X =
[[114 140 137 124 121 116 128 137 123 153 113 119]
 [129 132 127 132 135 119 128 125 130 122 128 125]
 [128 118 132 129 131 128 140 127 123 133 121 133]
 [127 130 108 120 136 136 122 145 129 130 118 128]
 [124 137 129 123 135 129 124 131 134 119 126 128]
 [125 143 131 121 131 128 123 132 134 125 124 125]]
Find the last entry, reading row by row.
125
The third entry on the diagonal from the top-right corner: 133
Find the smallest entry.
108
The 2nd largest entry is 145
Find the entry in the top-left corner.
114
The 2nd smallest entry -> 113
The bottom entry of the column that holds the largest entry: 125
The first entry in the row that holds the smallest entry is 127
Find the bottom-left entry.
125
The 3rd largest entry: 143
The top-right entry -> 119
Find the smallest entry in the last row.
121
Find the second entry, reading row by row.
140
The top entry of the column that holds the smallest entry -> 137
Find the entry directly below 116.
119
Find the 4th entry, reading row by row.
124
Find the entry directly below the largest entry.
122
Find the last entry of the smallest entry's row.
128
The entry just left of the largest entry -> 123
Find the 2nd entry on the diagonal from the top-right corner.
128

M =
[[133 132 126 130 129 143 140 122 127 127 137 126 131]
 [126 142 130 136 131 148 149 125 120 133 138 127 132]
 [136 145 121 126 137 136 149 122 126 139 139 137 132]
 [127 131 133 132 141 136 147 117 121 130 127 134 141]
 [128 140 131 139 142 145 149 118 127 140 140 137 141]
 [139 130 131 126 132 131 139 122 126 128 125 126 136]
 [130 134 122 123 142 131 141 123 123 128 135 126 131]
 [135 152 128 132 135 144 156 119 121 140 142 136 138]]
Counting starts at 0.
Give the entry in row 0 and column 1.
Answer: 132
The entry in row 2 and column 1 is 145
Give the entry in row 2 and column 0.
Answer: 136
Give the largest entry.
Answer: 156
Give the entry in row 1 and column 0.
Answer: 126
The entry in the top-right corner is 131
The entry in row 0 and column 2: 126
Give the entry in row 2 and column 2.
Answer: 121
The entry in row 0 and column 0 is 133
Give the bottom-right entry.
Answer: 138
Give the entry directly above the smallest entry.
Answer: 122
Give the entry just right of the smallest entry.
Answer: 121
Give the top entry of the column that holds the largest entry.
Answer: 140
The entry just left of 147: 136
The entry just right of the largest entry -> 119
Give the entry directly below the smallest entry.
Answer: 118

[101 121 137 117 106 146 128 114 157 120 128  99 112]
What is the 3rd entry from the left?
Answer: 137
The first entry: 101
The last entry is 112
What is the third entry from the right?
Answer: 128
